Each row has a name. Each question is about the rows just above it.

[45, -774, -569, -15, 359, 430, -307, 284, 429, 551, -250, 556, 326, 712, 203, 630, 153]  K139
[-344, 253, 81, 531, 255, 251, -387, 326, -642, -641, -345, 27, 330, -267, 351, -444, 443]  K702
[-192, -365, -498, 178, 179, 248, 11, 85, -403, -440, -121, 402, 123, -458, 234, -412, 86]  K244
[-665, -500, -388, 230, 392, -186, 267, 379, 46, -22, -170, -250, 96, -477, -231, 100, 157]  K363
[157, -639, -365, -512, 52, -302, 769, -37, 764, 730, 549, -65, -237, -177, -551, 440, -367]  K379
[-117, 463, 396, -538, -813, -653, -120, -859, 115, 127, -333, -539, -703, 452, -273, 275, -575]  K8
Which entry of K8 is missing from [-333, 115, -653, -813, 275, -538, 127, -120, -117, 452, -273, -703, 396, -575, 463, -859]?
[-539]
K244 without one entry, shuffled: [123, 178, -440, -458, 402, 85, -365, -403, -412, -498, -192, 234, -121, 11, 86, 248]. Gone:
[179]
K702 without one entry, shuffled: [443, 326, 531, 81, -387, -345, -642, 253, 27, 255, 330, -444, -344, 251, 351, -267]. Gone:
[-641]

[-761, 556, -66, -340, 279, -51, 250, -283, 309, 299, -760, 472, 57]  K372
[-329, -475, 422, -257, -190, -54, -528, -290, -231, -544, -601, -9, 289]  K82
[21, -165, -248, -117, -247, 252, -278, 12, -620, 490, -45, -283, 48]  K969
[-761, 556, -66, -340, 279, -51, 250, 168, -4, -535, 467, 351, -36]  K815
[-207, -627, 607, -487, -195, -84, 357, -287, 156, -453, -321, 41, 155]  K989
Which entry of K969 is missing from [490, 12, -278, 21, 48, -283, -248, 252, -165, -45, -117, -620]?
[-247]
Shuffled K989 with one entry gone: [-627, 155, -487, 607, -453, -195, -287, -321, 357, 41, -84, -207], missing
[156]
K969 without one entry, shuffled: [-283, -165, 48, -117, -247, 21, 252, 490, -620, 12, -45, -278]. Gone:
[-248]
K372 without one entry, shuffled: [-340, 250, -760, 279, 299, -283, 309, -51, 57, 556, 472, -66]. Gone:
[-761]

[-232, -15, -119, 65, 169, -170, -185, 25, -114, -46, 48, 180, -214, -95, 53, 168, -70, -130, -48, -153, 220, 81, -209, 348, 1, 129, -53, 126, 263, 121] : K255
[-5, -97, -119, 440, 47, -170, -104, -83, -114, 60, -129, 180, -29, -95, 277, 381, -256, -134, 35, 202, 220, 191, -209, 51, -174, 50, -115, 145, 68, 121] : K701
[-232, -97, -274, 65, 47, -170, -148, -84, -114, 191, -384, 180, -147, -95, 290, 151, 132, -130, 92, -75, 168, 191, -254, -233, 37, 129, 69, 126, 68, 62] : K67
[-195, -164, -63, 130, 153, -231, -6, -57, -114, 92, 48, 180, 177, -162, 53, 151, -299, -130, -30, -52, -68, 191, -240, -27, -14, 45, 69, 63, 68, 121] : K457
[-232, -15, -119, 65, 169, -170, -47, 25, -114, -46, 48, 180, -214, -95, -13, -180, -70, -130, -48, -153, 220, 81, -209, 348, 1, 129, -53, 126, 263, 121] : K714
[-312, -97, -119, 65, 47, 40, -180, -83, 213, -282, 278, 180, 227, -95, 277, 76, -70, -130, 92, -32, 332, 12, -209, -20, -104, -91, 88, 126, 68, -83] : K177
Which entry of K714 is missing from [-13, -232, -47, -53, 263, 1, -95, 129, 25, -180, -119, 48, -209, 65, 81, -114, -170, -214, -15, 180, -130, 348, -48, -153, 220, 126, -70, 121, 169]?
[-46]
Which entry of K714 is missing from [-209, -130, 348, -95, -232, -46, 81, -53, -153, -47, -114, 65, 180, -180, 220, -70, -13, 129, 121, 126, -214, 1, 25, -15, -48, 169, -119, -170, 48]?
[263]
Which entry of K701 is missing from [-170, 220, -209, 35, 381, 277, -97, 50, 60, 191, -174, 121, 51, -104, 47, -256, -134, -5, -95, -119, 180, -129, 440, -29, -115, -83, 202, 145, 68]?
[-114]
Shuffled K177 with one entry gone: [-209, 126, 40, -312, -119, 92, 180, 332, -130, -70, -104, 278, -282, 227, 65, -180, -97, -83, -83, 47, -91, 76, 68, -32, 12, 213, -20, 88, -95], missing
[277]
Shuffled K255 with one entry gone: [-214, 48, 129, 126, 169, -232, 263, 220, -70, 348, -46, -170, -95, -114, 65, -185, -153, -119, -209, 121, 53, 168, -130, -48, -53, 1, 180, 81, -15], missing
[25]
Which entry of K255 is missing from [-48, 168, -153, -53, 48, -170, -232, 180, -185, 220, 25, -209, 126, -70, 348, 81, -15, -114, -119, 1, 263, 129, -46, 65, -130, 53, 121, -214, -95]?
[169]
K714 without one entry, shuffled: [1, -153, 126, 348, 263, -232, -47, -70, -209, -15, -53, -119, -114, -46, 129, 121, -95, -170, 220, 48, 180, -180, 81, -130, 169, 65, -214, -48, 25]. Gone:
[-13]

[318, -459, -95, 261, -211, 76, 233, -332, -663, -69] : K243
[-249, 658, -229, -463, 370, -1, -25, 67, 352, 90] : K889
[-345, 620, -333, -444, 332, 13, -12, -48, -47, 11] : K147
[94, -289, -310, 125, -184, 96, 263, 97, -615, -181] : K237
[41, 494, -477, -432, 411, 99, 230, -182, -239, 89] : K132
[658, 123, 121, -110, 300, 94, 101, 439, -298, 336] : K389
K147 without one entry, shuffled: [332, 13, -47, 620, -333, -345, -444, -12, 11]. Gone:
[-48]
Which entry of K237 is missing from [97, -184, -181, 96, -310, 125, 263, -615, -289]?
[94]
Which entry of K237 is missing from [263, -181, -289, -184, 125, -615, 94, 97, -310]?
[96]

[55, 560, 195, -290, 35, -27, -104, 73, 5, -65, -52, -99, 60, -72, -5, -136, -127, 145] : K679
[372, 163, -13, 132, -110, 241, 125, 432, -160, 370, -52, 190, -862, -151, 67, 240, 115, -569] : K436
[-421, -135, -55, -121, 35, 26, -28, 342, -36, -210, -124, -99, -216, -191, -222, -218, 46, 304] : K693
[-25, 560, 195, -290, -110, 80, 125, -197, -160, 8, -52, -41, -124, -310, -222, -136, 80, -14] : K672
[134, 64, -180, 470, 179, -402, -562, 252, 311, -572, 310, -215, 245, 8, 501, -136, 287, 224] : K305
[134, 133, -180, 555, -110, 26, 125, -557, -160, 80, -52, -330, -32, 8, 212, -54, 149, 66] : K168
Shuffled K168 with one entry gone: [212, 26, 555, -557, -54, 8, 133, -52, 149, 66, -180, -160, -110, -32, -330, 125, 80], missing
[134]
Shuffled K672 with one entry gone: [-197, 80, -222, -110, -310, 80, -136, -41, -290, -14, -52, -124, 560, -160, 195, 125, -25], missing
[8]
K305 without one entry, shuffled: [470, -180, -215, -136, 179, 311, 245, 252, 224, -572, 501, 8, 64, 134, -402, 287, -562]. Gone:
[310]
K436 without one entry, shuffled: [125, -13, 190, -160, 370, -569, 132, 432, 67, -151, -52, -110, 240, 115, 163, 372, -862]. Gone:
[241]

[-550, -523, 17, -685, -197, 642, 342, -625, 459, 376, 4, -796, -245, 185, 479, 160, -695, -164, 335, -364, 60, -24, -178, -4, -510, -814, -140, 366, 523, 81, 808, 792, 683, -213, -179, 336, 317, 135, -13, -420, 17, 72, -363, -300, -598, -300, 419, -269, 162] -> K524
[111, -525, -566, 249, -634, 276, 113, -539, -497, -475, -276, -114, 159, -312, 666, 709, 304, 484, 751, 332, -198, 634, -375, -754, 17, -283, -790, -343, -509, 331, 107, -108, 505, 718, 408, 137, -141, 330, -592, -656, 687, 541, -147, 626, 272, -23, 491, -117, 371] -> K475
[-494, 391, 354, -610, 453, 146, -232, 211, 797, 567, 249, -128, -32, -101, -364, -619, -606, -702, -554, 552, 512, -584, 558, 768, 54, -71, 704, 642, 725, -562, 295, 441, -296, -774, -207, -77, 10, -328, 723, 369, -569, -217, 170, -776, -471, 306, -110, -303, -451] -> K320
[-573, 150, -30, -738, -19, 532, 233, -323, 720, 674, -230, -667, 154, 0, 55, -157, -792, -402, -130, 338, 220, -543, -133, 409, -250, -486, 419, 515, 757, -53, 689, 774, 254, -654, 72, 469, 72, -336, 228, -115, -45, 91, -387, -607, -731, -155, 289, -310, 235] -> K527
[-185, -232, 484, 64, 335, -68, -742, 107, 124, -496, 560, 396, -422, -304, 16, -417, 320, -572, -180, -158, 562, 395, 722, 423, 340, 76, 100, 409, -234, -676, -78, -407, -78, 75, -298, -755, -36, 395, 673, 151, -617, -107, 872, -343, 557, 544, -4, -318, -693] -> K641
[-24, -754, 85, 87, -295, 339, 2, -575, -271, -613, 433, -447, -502, 153, 756, 418, 254, 235, 627, -763, -86, 730, 65, -520, -261, -495, -707, -159, -481, 54, 224, 58, 711, 667, -285, -462, 284, 848, -232, -492, 36, 67, 131, 475, 414, -157, 301, -29, -313] -> K648
[628, 194, 495, 456, 605, -686, 455, 640, -353, -68, 338, 237, -375, 724, -476, -488, 266, 330, -542, 343, -582, -110, -196, 196, -485, 411, 334, -480, -198, 399, -511, -302, -390, -13, -529, 17, 608, 21, -39, 668, -258, -729, -195, 222, 77, -555, -740, 756, -132] -> K895
[466, 617, -46, 444, 270, -625, -218, 676, -198, 107, -234, 665, 386, -82, -763, -276, 376, 83, -509, 580, -122, -436, 63, 208, 492, 874, 447, -254, -120, -28, -723, -560, -694, -225, 296, -36, -367, -519, 44, 522, -54, -131, 167, 41, 249, 269, -499, 342, 64] -> K925
[-724, -38, -423, -557, -598, 714, -536, -608, 403, 80, -233, -51, 333, -777, 380, 422, -316, -454, 500, -264, 730, 43, 374, -123, 547, -354, -264, 621, 257, -571, 474, 257, 250, -36, 521, -125, -631, -30, 135, -667, 155, 748, 277, -270, -61, 666, 766, -833, 20] -> K118
K475 without one entry, shuffled: [718, 137, 159, 491, -147, -108, -656, -283, 249, -475, -114, -525, -117, 330, 17, -790, -509, -375, -276, 111, 113, 107, 709, 332, 541, 666, 634, -23, 626, -566, 371, -343, 751, -497, -312, -634, 276, -592, 505, -141, 304, 408, -198, -754, 272, 687, 484, -539]. Gone:
[331]
Which entry of K320 is missing from [-296, -606, 725, -471, 10, 797, -303, 704, 249, -619, 306, 391, 441, -562, -610, -328, -217, -128, -451, 768, 170, -110, -776, -702, 295, 558, -71, 54, -232, 552, 642, -584, -77, 723, 567, -32, 512, -774, -101, 453, 211, -494, -569, -554, 146, -364, 369, 354]?
[-207]

[26, 695, -469, 500, 257, 478, 633, -379, 497] : K977
[-729, 375, 231, -23, -627, 16, 543, -416, 500] : K857
[591, 345, -113, -514, -645, -110, 386, -556, 588] : K194
[26, 695, -469, 500, 0, 375, -636, -21, -467] : K46
[389, -439, -262, 283, -382, 638, 284, -508, 403] : K164
[556, -698, -590, 630, 719, 141, 196, -545, 721] : K946
[591, 345, -113, -291, -645, -110, 386, -556, 588] : K554
[591, 345, -113, -291, -645, 523, -674, -707, -673] : K362
[412, -481, 204, 125, -15, 95, 438, -431, 69] : K794
Which entry of K362 is missing from [-673, 345, -291, 523, 591, -645, -707, -113]?
[-674]
Which entry of K977 is missing from [26, 478, 257, -379, -469, 633, 695, 500]?
[497]
K164 without one entry, shuffled: [-508, -262, 283, 403, 389, 638, -382, -439]. Gone:
[284]

[85, 86, 251, -3]  K760
[-61, -26, -71, -158]  K2
[60, -35, 550, 25]  K225
[-35, -62, -712, 83]  K483
[278, 84, 279, -73]  K770
[219, -170, -127, -17]  K11
[-61, -26, -71, 38]  K230
[-3, 50, -24, 45]  K282
[-307, -202, -645, 50]  K377
[2, -42, 504, 1]  K411
[98, 204, -407, -50]  K398
[-266, 37, 148, 119]  K104
Which entry of K411 is missing from [-42, 504, 2]?
[1]
Which entry of K760 is missing from [251, -3, 85]?
[86]
Which entry of K411 is missing from [1, -42, 504]?
[2]
Which entry of K770 is missing from [278, -73, 84]?
[279]

[512, 222, -660, 676, 343] : K927
[507, 565, 224, 508, -410] : K133
[512, 511, -660, 676, -271] : K90
[68, 188, -43, 120, -697] : K830
[-455, -575, -574, -455, 720] : K720
Which entry of K720 is missing from [720, -455, -574, -455]?
[-575]
Shuffled K133 with one entry gone: [-410, 508, 224, 565], missing
[507]
K90 without one entry, shuffled: [-660, 676, -271, 511]. Gone:
[512]
Shuffled K720 with one entry gone: [720, -455, -455, -574], missing
[-575]
Shuffled K720 with one entry gone: [-575, -455, 720, -455], missing
[-574]

[-328, 457, -284, -283, 47, 133] = K346
[-236, -236, -237, -186, -402, 256] = K49
[-548, -822, 9, -372, -823, 183] = K96
Which entry of K49 is missing from [-236, 256, -236, -186, -402]?
[-237]
Which entry of K96 is missing from [-548, 183, -372, -823, 9]?
[-822]
Shuffled K346 with one entry gone: [-284, 47, 133, -328, 457], missing
[-283]
K49 without one entry, shuffled: [-236, -186, 256, -236, -402]. Gone:
[-237]

